In the rows, zero is written as 128.
Each row of numbers belongs to one of the nodes below and depends on some of the facts about them. Some rows are named. Which node is each other row?

Some rows with their names:
<404>: [ 95 106 107  99 136 133 117 140 136 139  94 164 131 151 113 164 156 118
 113 110 137 132  81 155 141 121 106 116  78  81 120 140 121 126 140 140
 122 106 140 100 154 141 145 148 109 114]
<457>: [ 94  97 131 106 131 138 124 155 131 144  96 183 147 147  96 157 155 126
 130 106 140 105 111 163 151 134 100 126 105 100 117 128 147 102 149 147
 141 105 159  92 143 133 139 144 116 116]
<1239>: [112 112 105 102 147 136 109 130 135 133 104 172 146 151 115 168 157 141
 116 106 140 126  87 156 140 130 100 118  86  93 118 146 139 116 138 147
 136  99 152 112 146 136 140 157 105 120]
<310>: [105 112 117 103 141 137 118 133 129 126 105 169 143 151 122 168 165 121
 121 107 149 127  85 159 149 131 101 119  97  87 113 136 135 116 138 143
 133 104 147 109 143 142 139 151 107 120]
<341>: [ 99 109 104  95 147 135 120 138 128 131 109 166 135 153 123 165 152 120
 116 100 151 133  80 150 135 127 102 117  79  87 116 137 121 132 139 140
 122 103 144 102 149 150 149 151 104 112]
<1303>: [ 93 138  94  94 176 129 102 124 144 118  96 171 157 159 108 160 135 139
 137  94 138 110  72 129 148  97  99 105  96  86 111 150 138 138 141 141
 120  96 154  86 161 169 162 133 119 139]
<604>: [103 108 117 121 144 152 132 135 133 122 112 176 130 148 105 162 120 122
 110 102 143 120  95 153 131 144 102 132  80  83 118 136 132 118 129 150
 138 111 142  87 141 156 148 142  97 114]
<781>: [ 99  99 125 108 130 132 134 149 119 139 118 173 139 153  88 153 109 123
 121  89 149  88  89 146 126 133  91 124  79 107 107 135 134 115 149 139
 129  93 140  79 130 156 149 168 116  92]
<1358>: [105 127 107 115 125 127 120 135 107 152 127 203 126 113 108 151 141 129
 113  90 131 119 119 147 146 128  73 129  73 128 120 116 124 162 140 126
 139  97 184  80 168 146 126 157  72 126]
<505>: [104 147  93 118 124 126  92 115 119 134 103 192 120 104 121 159 169 115
 116  95 126 137  97 157 160 104  74 119  76 104 115 117 116 184 130 111
 128 109 183  78 198 147 111 149  68 144]
<317>: [ 94 113 112  99 145 151 128 135 134 128 103 169 119 151 111 156 116 133
 108 103 153 116  96 175 129 163 117 126  74  70 122 131 134 107 126 151
 138 103 133 106 133 140 159 146  91  78]
<148>: [112 102  95  97 154 133 112 132 131 133 112 170 140 155 117 167 145 146
 112  98 144 130  83 149 123 130  98 118  67  99 117 149 129 128 137 145
 127  95 152 109 150 142 146 163 103 113]
<747>: [103 103  98  95 150 134 118 137 128 130 111 168 138 156 123 165 148 130
 115  97 150 132  80 148 130 129 101 118  73  93 117 141 122 134 137 143
 123  99 145 103 152 150 149 156 105 113]
<808>: [110 116 124 130 132 149 136 128 128 120 116 169 130 147  88 158  95 116
 102 104 140 101  82 149 125 139  96 128  75  84 110 144 135 109 133 145
 141 105 127  80 127 161 143 159 102 101]
<565>: [ 99 119 104  96 149 134 120 136 129 131 111 168 135 153 123 164 151 125
 114 102 146 131  80 144 138 125 101 117  84  89 115 136 124 134 135 141
 125  99 145 102 145 150 152 150 102 116]
<881>: [ 95 140 105  95 150 134 120 135 134 135 111 168 134 151 123 162 151 127
 117 106 139 126  76 133 144 119 103 114  93  88 117 137 131 130 136 145
 132  96 146 102 134 153 158 143  94 120]
<359>: [102 108 114 118 147 151 132 136 134 124 112 178 128 147 106 162 119 125
 108 101 142 122  97 150 126 143 104 133  77  84 118 137 129 122 129 150
 137 112 143  87 143 155 151 141  97 112]
<1073>: [ 97  77 127 124 134 152 135 158 151 158  85 150 149 126 101 146 132  83
 132 112 167 101 107 121 118 113  99 170  74 115 125 159 138 119 126 150
 144 102 149  63 128 112 167 149 133 109]
<312>: [ 95  96 117 101 139 134 132 154 120 140 116 178 138 155 101 153 125 129
 124  86 155 103  99 145 126 136  94 126  80 108 114 131 130 124 146 141
 126  96 153  82 139 152 153 158 112  99]
<656>: [ 96 104 115 122 141 148 135 137 138 131 101 176 128 143  97 158 123 115
 106 115 128 123 100 151 136 133 111 133  74  80 126 142 127 115 131 152
 137 115 137  84 149 150 148 132 106 120]
<1341>: [100 114 110 117 150 151 132 135 136 126 114 179 127 147 109 162 120 129
 107 100 141 126  98 143 126 142 104 130  76  86 120 138 131 123 128 151
 138 108 145  88 140 157 154 139  92 115]

Facts:
<1010> ω <786>; <1010> ω <525>; <1010> ω <457>; <1010> ω <312>
<1039> ω <93>; <1039> ω <9>; <109> ω <69>; <1123> ω <457>
<1123> ω <808>; <1195> ω <255>; <1195> ω <997>; <119> ω <441>
<1219> ω <781>; <1219> ω <709>; <1221> ω <747>; <1221> ω <1190>
<1239> ω <680>; <1239> ω <457>; <1260> ω <457>; <1261> ω <597>
<1303> ω <1219>; <1303> ω <69>; <1308> ω <441>; <1308> ω <361>
<1312> ω <1123>; <1313> ω <680>; <1313> ω <457>; <1313> ω <808>
<1324> ω <959>; <1341> ω <93>; <1345> ω <292>; <1345> ω <597>
<1345> ω <265>; <1358> ω <97>; <1358> ω <4>; <1358> ω <764>
<1368> ω <97>; <1368> ω <457>; <1368> ω <148>; <1368> ω <441>
<136> ω <104>; <1372> ω <680>; <148> ω <680>; <148> ω <1123>
<148> ω <997>; <188> ω <876>; <188> ω <1378>; <265> ω <96>
<265> ω <69>; <292> ω <786>; <292> ω <457>; <301> ω <832>
<310> ω <457>; <312> ω <709>; <317> ω <1226>; <335> ω <1372>
<335> ω <1260>; <339> ω <312>; <341> ω <367>; <341> ω <104>
<359> ω <1221>; <365> ω <441>; <367> ω <1260>; <39> ω <1341>
<39> ω <786>; <39> ω <679>; <407> ω <1308>; <407> ω <97>
<407> ω <457>; <407> ω <808>; <441> ω <808>; <442> ω <1275>
<448> ω <361>; <450> ω <565>; <466> ω <844>; <470> ω <339>
<470> ω <404>; <491> ω <575>; <4> ω <680>; <516> ω <97>
<516> ω <457>; <525> ω <457>; <525> ω <69>; <525> ω <974>
<556> ω <442>; <556> ω <457>; <556> ω <119>; <565> ω <525>
<565> ω <93>; <585> ω <457>; <585> ω <841>; <585> ω <997>
<597> ω <1313>; <597> ω <119>; <601> ω <786>; <601> ω <341>
<601> ω <109>; <604> ω <959>; <604> ω <864>; <604> ω <997>
<627> ω <457>; <627> ω <1275>; <664> ω <1341>; <664> ω <680>
<680> ω <457>; <682> ω <841>; <685> ω <974>; <69> ω <974>
<704> ω <1303>; <704> ω <679>; <709> ω <876>; <709> ω <974>
<715> ω <146>; <747> ω <148>; <781> ω <709>; <781> ω <876>
<781> ω <974>; <7> ω <1123>; <7> ω <781>; <7> ω <1221>
<800> ω <1190>; <800> ω <1260>; <808> ω <974>; <832> ω <69>
<83> ω <96>; <840> ω <1239>; <840> ω <39>; <841> ω <148>
<842> ω <1372>; <842> ω <335>; <844> ω <457>; <855> ω <781>
<855> ω <365>; <855> ω <997>; <855> ω <974>; <864> ω <974>
<876> ω <457>; <881> ω <69>; <905> ω <404>; <905> ω <974>
<932> ω <764>; <93> ω <1313>; <93> ω <69>; <948> ω <786>
<948> ω <832>; <957> ω <4>; <959> ω <457>; <959> ω <997>
<96> ω <69>; <97> ω <680>; <97> ω <1123>; <97> ω <335>
<97> ω <974>; <984> ω <974>; <98> ω <146>; <98> ω <575>
<997> ω <457>; <9> ω <680>; <9> ω <1123>; <1010> Φ <495>
<1010> Φ <597>; <1039> Φ <97>; <1073> Φ <653>; <1122> Φ <656>
<1122> Φ <172>; <1170> Φ <832>; <1190> Φ <317>; <1190> Φ <957>
<1199> Φ <1010>; <1199> Φ <317>; <1199> Φ <1378>; <1261> Φ <495>
<1261> Φ <597>; <1303> Φ <155>; <1358> Φ <97>; <146> Φ <656>
<146> Φ <840>; <146> Φ <1099>; <146> Φ <597>; <146> Φ <984>
<155> Φ <495>; <193> Φ <656>; <193> Φ <1073>; <193> Φ <9>
<198> Φ <984>; <265> Φ <1039>; <265> Φ <832>; <275> Φ <193>
<290> Φ <1199>; <317> Φ <495>; <335> Φ <97>; <335> Φ <1358>
<361> Φ <495>; <469> Φ <290>; <505> Φ <1358>; <525> Φ <1010>
<601> Φ <155>; <645> Φ <495>; <645> Φ <1122>; <654> Φ <1073>
<656> Φ <495>; <676> Φ <852>; <682> Φ <862>; <682> Φ <1170>
<69> Φ <876>; <69> Φ <1378>; <832> Φ <1010>; <840> Φ <495>
<844> Φ <1358>; <852> Φ <597>; <852> Φ <361>; <862> Φ <495>
<862> Φ <597>; <864> Φ <1261>; <864> Φ <9>; <917> Φ <172>
<917> Φ <1378>; <917> Φ <832>; <948> Φ <335>; <984> Φ <525>
<984> Φ <1039>; <984> Φ <155>; <997> Φ <656>; <997> Φ <335>
<9> Φ <155>

Name these rows:
No name comes twice in this set of rows, the named rows included.
[101 140 121 118 122 154 103 164 158 134 118 162 117 185 103 198 158 136
 116  73 130 134  46  99 113 109  78 103 111  83  89 129 148 128 148 144
 135 108 168  59  94 179 137 176  64 110]	<69>
[107  78 129 126 124 155 151 149 147 156  92 127 137 121 132 151 155  53
 109 137 173 135  86 123 119 120 112 176  68  99 131 167 120 119 111 153
 147 104 117  89 111  99 169 153 125 107]	<653>
[ 95 100 116  94 136 123 152 142 119 148 118 169 130 158 116 154 155 109
  94 133 124 139  85 158 149 132 123 115  75  79 132 144 107 106 148 154
 125 102 112 124 139 142 153 141 117 118]	<1099>
[ 99 101 108  89 149 130 143 141 118 132 126 169 136 167 125 159 149 120
 103 114 145 137  80 151 136 139 114 114  78  85 121 140 111 116 145 151
 120  98 122 121 137 152 159 148 113 111]	<597>
[ 94 125 129 103 143 129 135 146 125 140 117 184 147 156  88 152 124 136
 125 103 132  91  94 139 148 127  98 115 103 103 112 134 146 102 151 149
 139  93 146  89 123 158 154 148 112 113]	<525>
[117 149 113 145 126 149 107 105 116 116 112 207 125  97 117 162 147 115
 115  94 132 121 118 162 163 131  70 135  96 104 110 109 138 163 117 120
 154 118 187  74 180 154 103 137  61 148]	<844>
[ 99  98 102 112 153 142 100 133 155 131  73 150 153 138 108 161 147 105
 139 106 153 115  79 135 133  94  99 136  79  92 115 160 133 136 129 139
 124 106 152  71 164 139 154 142 134 129]	<275>
[107  87 120 151 148 173 118 135 172 131  66 139 148 112 102 156 117  74
 133 109 171 106  98 121 112 108  95 182  73  95 121 169 145 129 102 148
 151 117 150  43 140 121 162 137 127 121]	<654>
[115 115 115 115 119 125 137 137 105 158 139 198 127 124  96 147 122 134
  96 102 122 110 111 145 136 140  84 128  64 130 123 132 127 131 145 139
 145  89 159 100 142 138 133 169  84 109]	<97>
[ 88 107 110 103 136 168  94 156 164 126  74 160 112 164 102 178 133 145
 125  80 156 119  87 167 109 153 107 124  83  60 111 126 151 113 124 146
 133 114 163  74 132 141 148 158  80  69]	<290>

Now the same nodes, written a new way:
Some nodes and their rows:
<1073>: [123 165 146 148 121  95  93 169  92 155 187 126 155 127 179  91 107 101
 104 107 110  84 143 132 188 101  92 144  81 132 110]
<193>: [142 159 132 143  92 107 116 157 155 186 180 142 151 120 164  82 114 139
 130 105 113  91  96 128 164 112 107 144  85 177 164]
<654>: [136 168 121 123 119 106 119 171 138 180 171 155 140 124 171  77 110 125
 128 103 106  89 106 163 178 109 103 148  82 137 144]
<1010>: [135  81 143 173  94 165 169  85 101  97 174 150 128 104  99 187 144 162
  66 136 126 187  90 110  88 193 103 144 111 187 171]
<312>: [104 111 150 111 155 161 137 109 128 131 122 116 105 164 158  97 118 114
 150 138 117 159 153 154 109 126 105 145 168  94  95]
<457>: [ 83 138 142  98  81 154 100 158 154 125  99 143 111 181 124  93  97  73
 162 166 184 181 112 106 107 139 143 141 151 106  77]
<680>: [ 95 127 141  94 105 127 111 169 106  93  79 143 139 189 121 127 107  83
 157 138 132 141 164 107 141 110 157 136 148 127 109]
<664>: [145 118 119 109 154 105 143 162  80  91  77 139 145 144 110 159 128 131
 133 113 114  96 181 116 179 107 164 140 159 119 152]
<4>: [121 121 141 100 111 109 119 162  88  91  79 136 150 159 112 125 134 118
 152 123 116 100 178  96 172 104 152 139 132 120 137]
<450>: [102 120 110 103 155 114 126 127 103 102 103 118 132 151 136 161 136 118
 140 108 124 104 166 151 140 113 136 141 161  96 134]
<172>: [ 86 123 160 182 152 147  89 143  71 112 177 128  81 101 170 182 145 169
 101 169 108 174  93 103 119 127 106 123  87 177 151]
<1345>: [107 131  67 110 160 103 132 123 126  96 129 136 149 115 118 159 127 108
 113 111 141  88 159 186 130 141 159 134 157  90 144]
<7>: [185 113 143 127 152 104 168 148 105  85  82 143 147 116 109  92 137 152
 100 121 118 120 159 119 130 107 129 127 171 102 128]
<1221>: [181 111 156 135 141 111 159 165 135 104  80 149 149 136 144  85 116 143
 141 143 139 153 126 108 121 106 127 124 130  93 112]
<188>: [156 127 143 114 157 112 151 114 127  94 122 134 142 115 124 101 136 146
 115 124 123 101 148 142 117 118 101 132 165  89 111]
<905>: [145 108 140 119 156 124 149  96 102 109 124 124 126 121 126  95 158 143
 117 117 112  99 166 159 129 125 101 136 165  98 117]
<448>: [118 155  96 107 143 110 112 123 134 101 117 147 146 112 110 107 149 143
 143 131 113  93 156 136 136 114 123 117 111  84 123]
<469>: [ 90  63  86 107 158 148 181 129 154 188 116 158  74 102 155 113 113 160
 111 109 113 130  84 125 120 111 104  46  87 182 159]
<842>: [177 110 133 148 146  98 162 168 104  91  83 151 152 129 116 110 124 142
 132 115 114  97 160 109 170  98 159 121 127 102 146]
<491>: [114 158 107  81 175  95  95 136 156 190 117  56 116 105 164 190 177 176
  86 113 128  91 110 107 116 108 104 133 144 136  92]
<1099>: [110 160 153 186  72 131  97  75 136 173 191  80 156 104 143 179 177 156
 118 178 120 105 100 100 125 120  95 144  85 165 121]

Which node is each row?
No name comes twice in this set of rows, the named rows included.
[ 87 149 123  91 109 125 100 143 135 101 117 150 130 117 100  91 121  85
 157 136 125  94 143 118 115 126 124 134 141  93 104]	<441>
[ 96  92 101 138 151 140 141 125 137 115  98 131 138 187 163 146 101  99
 152 117 157 157 151 191 129 137 145 139 153  95 125]	<109>
[ 85 100 132 107 145 150 120 134 126 149  88  98 128 196 165 159 110  99
 156 130 143 167 158 139 126 118 140 138 148  98 111]	<679>
[ 91 120 153  92 106 190 111 118 139 148 114 109  78 197 149  89 104  75
 159 156 133 184 148 120 101 140  95 152 168  96  75]	<974>
[105 132 114  96 134 115 120 152 104  92  98 146 142 134  98 141 131  99
 146 111 130 103 164 124 135 132 156 136 158 101 131]	<1313>
[105  63 144 161 139 108 188 151  65 110  93 152 152 121  88 173 127 115
  57 145 109 116 155 101 209 113  93  72 144 189 148]	<957>
[ 86  65 162 136 163 179 145 167  65 106 184 153  60 100 166 188 109 147
 100 192 123 195  98  99 106 165  95  71 114 176 113]	<1378>
[143 147 136 177  73 123 153  82 123 116 178 150 154 115 102 192 150 149
  85 118 121 160  98 109 168 177 122 141  94 192 172]	<840>
[183  95 141 165 148 102 166 166 131  90  80 159 156 120 134  89 112 137
 118 132 136 140 131 112 140 107 158 113 125  87 137]	<800>
[ 87 162 149 178  63 177 106  69 163 174 175 161 150 105 120 137 155 131
 118 200 119 121  87 100 155 162 100 140  86 182 133]	<361>
[101 129 145  89 114 130 105 148 119  98  97 143 123 141 100 106 118  95
 153 135 127 116 152 118 116 139 129 132 154 103  97]	<808>
[ 90  70 106 127 147 158 190 117 144 192 136 159  75  95 161 129 115 173
 104 114 106 156  80 105 118 117 101  48  84 186 164]	<1199>
[114 149 135  89 130 123 114 123 137  97 135 142 125 116 106  93 131 119
 139 134 131  95 147 135 112 129 120 137 153  95  98]	<365>
[ 84  64 157  95 166 179 152 170  74  97 163 157  55 107 155 156 105 123
 129 146 113 188  98 112  99 172  96  92 123 168 127]	<876>
[109 111  96 119 159 114 137 142 106 103  92 124 139 176 148 176 114 110
 137 111 139 120 164 167 149 114 156 143 155  96 139]	<39>

The same nodes again, as new rows of numbers:
Named rows:
<654>: [ 88 127 152 134 118 101 121 121 118 132 121 122 176 108 104 146 103 154
 104 113 112 121  94 156 152 166  96 179 129  98 139 145 131 122 101 150
 120 161]
<1073>: [ 78 131 155 136 114  85 125 120 101 129 107 118 189 100  94 152  94 172
 101 110 100 111  85 159 162 171  81 192 130  93 153 144 140 117  92 152
 117 162]
<653>: [ 99 118 146 125 122 121 111 133 108 124 147 113 143 102 128 135 117 150
 113 111 101 138  99 157 144 150  99 156 109 119 142 147 127 113 115 154
 127 158]
<136>: [154 115 130 147 138 133 105 136 111 136 144  86 105 105 150 110 133 139
 128 136 136 133 142 147 122 121 128 148 132 116 143 139 128 124 125 128
 105 123]
<1303>: [133 135 173 127 140  91 150  65 224 143 124 153 115 132 128 162 138  92
 149  79 186 131 117 118 122  92 191 162 144  89 100 129 128 150 102 125
 101  86]
<1219>: [122 124 118 127 137 116 139 108 134 108 114 113 117 137 129 123 128 120
 134 106 119 138 123 109 130 113 153 119 122 137 146 127 119 115 134 132
 125 115]
<704>: [146 124 112 145 138 122 123 113 130 112 123  88 105 132 144 121 140 126
 131 123 140 139 132 121 129 117 156 138 136 118 151 131 114 114 120 133
 109 117]
<679>: [128 117 132 114 117 123 125 125 129 130 140 100 103 121 124 110  96 103
 118 105 114 125 134 147 148 115 138 138 108 159 147 120 136 117 151 120
 135 104]
<1313>: [150 127 120 133 130 123 132 134 111 124 127 119 112 123 136 117 133 133
 146 135 131 120 135 115 115 112 124 109 125 141 134 120 140 133 139 120
 128 108]
<457>: [108 120 144  83  99 124 141 147 118 139 143 147 113 113 102 107  68 105
 126 101  83  98 128 140 139 102 101  95  79 201 124 104 167 134 184 106
 174  92]
<680>: [135 120 137 110 116 130 130 149 108 139 141 137 109 110 122 110  99 125
 139 124 107 105 132 133 122 104 101 100 100 174 126 109 159 139 165 111
 150  98]
<9>: [141 147 203 135 134  75 156  76 213 156 126 190 133 106 123 176 145 126
 182  90 200 100 100 112  96  81 154 154 143  72  83 124 164 188  90 117
 102  70]
<844>: [119 126 107 147 118 108  96 158 144 120 117 167 165 152 124 119 123 117
 124 151 140 105 152 117 109 119 113  96 180 126 123 174 145 143 143 114
 151  90]
<864>: [111 138 138 123 131  97 155  99 148 125  99 158 145 138 102 144 122 128
 136 108 133 117 118 106 128 119 139 131 138 121 120 117 134 136 120 128
 131 112]
<466>: [141 123 124 136 133 128 126 134 110 118 128 124 121 122 139 124 146 147
 149 135 131 126 123 110 110 117 126 110 128 128 131 128 135 134 130 128
 126 120]
<1358>: [129 121  80 194 123 108  40 201 163 101 120 190 194 173 152 110 157 115
 126 191 174 102 181 113  74 116 100  66 249  99 119 244 150 160 140 108
 152  72]
<441>: [123 124 135 114 120 124 137 139 116 127 133 141 122 123 119 120 112 127
 143 119 108 114 125 120 123 109 115  96 103 161 126 119 148 130 153 124
 148 109]
<1170>: [101 125 143 132 111 134 105 104 134 175 124 105 177 107 116 137  81 143
 105 156 116 155 108 111 134 168 128 144 121 111  87 128  80 133 119 140
 117 160]
<198>: [101 122 159 125 120 121 107 115 160 148 145 137 155 109 127 147 120 128
 117 114 128 142 105 144 132 146 125 156 128 102 105 152 117 131 109 143
 120 146]
<715>: [140 172 126 138  58 166 122 147 112 124 189 108 141 149 157 181 147  96
 120 133 145 156  83 159 164 185 110 136  88 150 144 146 123 119  98 159
 142 168]
<339>: [107 119 121 116 135 114 133 105 142 106 119 120 122 137 118 126 122 117
 125  99 108 140 117 115 136 120 149 120 116 140 142 130 115 110 131 139
 130 125]

Rows to name:
No name comes twice in this set of rows, the named rows included.
[107 129 124 114 131 160 124 131 135 146 134 135 145 134 115 129 127 124
  90 145 117 148 136 158 154 175 123 157 130 109 112 125  96 113 118 134
 127 187]	<852>
[106 152 125  90 151 160 184 138 138 127 111 188 136 162  83 147 162 119
  66 117 134 114 156 221 192 197 109 222 154  77 135  98 127  96  89 130
 124 220]	<656>
[136 110 141 119 122 128 109 146 117 144 153  97 102 102 131 105  95 120
 113 116 114 120 140 164 139 118 118 145 106 148 137 128 144 125 152 117
 127 111]	<104>
[129 140 124  83 161 197 161 145 148 127 150 173  89 157 120 132 181  98
  84 118 131 146 161 209 170 173 132 179 127 106 123 104 105  97 113 129
 126 215]	<495>
[160 126 111 154 141 125 126 120 116 116 121  92 105 130 150 120 146 134
 142 136 150 135 137 114 117 112 149 130 144 118 149 131 124 125 119 129
 107 111]	<1345>
[138 129 115 126 113 145 128  74 145 201  93  67 145 128 109 114  45 108
 104 174 131 160 147  76 143 146 190 136 125 141  76  79  55 139 144 109
 112 125]	<832>
[154 114 129 144 137 128 109 137 111 133 140  88  99 109 144 109 126 133
 129 134 135 126 144 146 123 113 129 141 130 124 143 133 133 127 131 122
 110 114]	<341>
[160 151  97 104 161 181 188 132 145 137 105 172  99 182 111 124 173 102
 104 154 166 128 188 162 157 156 154 157 160 106 113  77 110 117 118 102
 121 171]	<1261>
[122 138 173 132 134  88 143  60 235 151 109 176 144 134 126 168 137 104
 163  95 187 139 110  74  97  90 194 126 152  86  71 133 118 168 102 125
 108  81]	<984>
[144 177 122 143  60 171 122 144 110 121 190 104 144 154 167 183 158 100
 125 139 151 160  83 156 160 183 114 136  91 145 145 147 119 117  94 160
 136 168]	<98>
[ 92 133 128 115 109  92 146 140 119 121  94 177 172 139  79 133  93 133
 117 119 107  84 126 128 140 133  92 123 142 143 135 125 162 134 142 117
 157 113]	<997>
[140 125 103 174 125 106  68 151 178 125 122 159 165 160 151 120 139 103
 133 166 179 118 165 103  89 107 143  91 211 105 113 198 132 157 130 108
 132  71]	<1039>
[121 145 113  86 155 194 163 139 153 145 133 172 116 164 107 129 163  99
  73 140 133 146 169 193 172 187 138 181 142  98 104  96  93 101 113 124
 128 220]	<862>

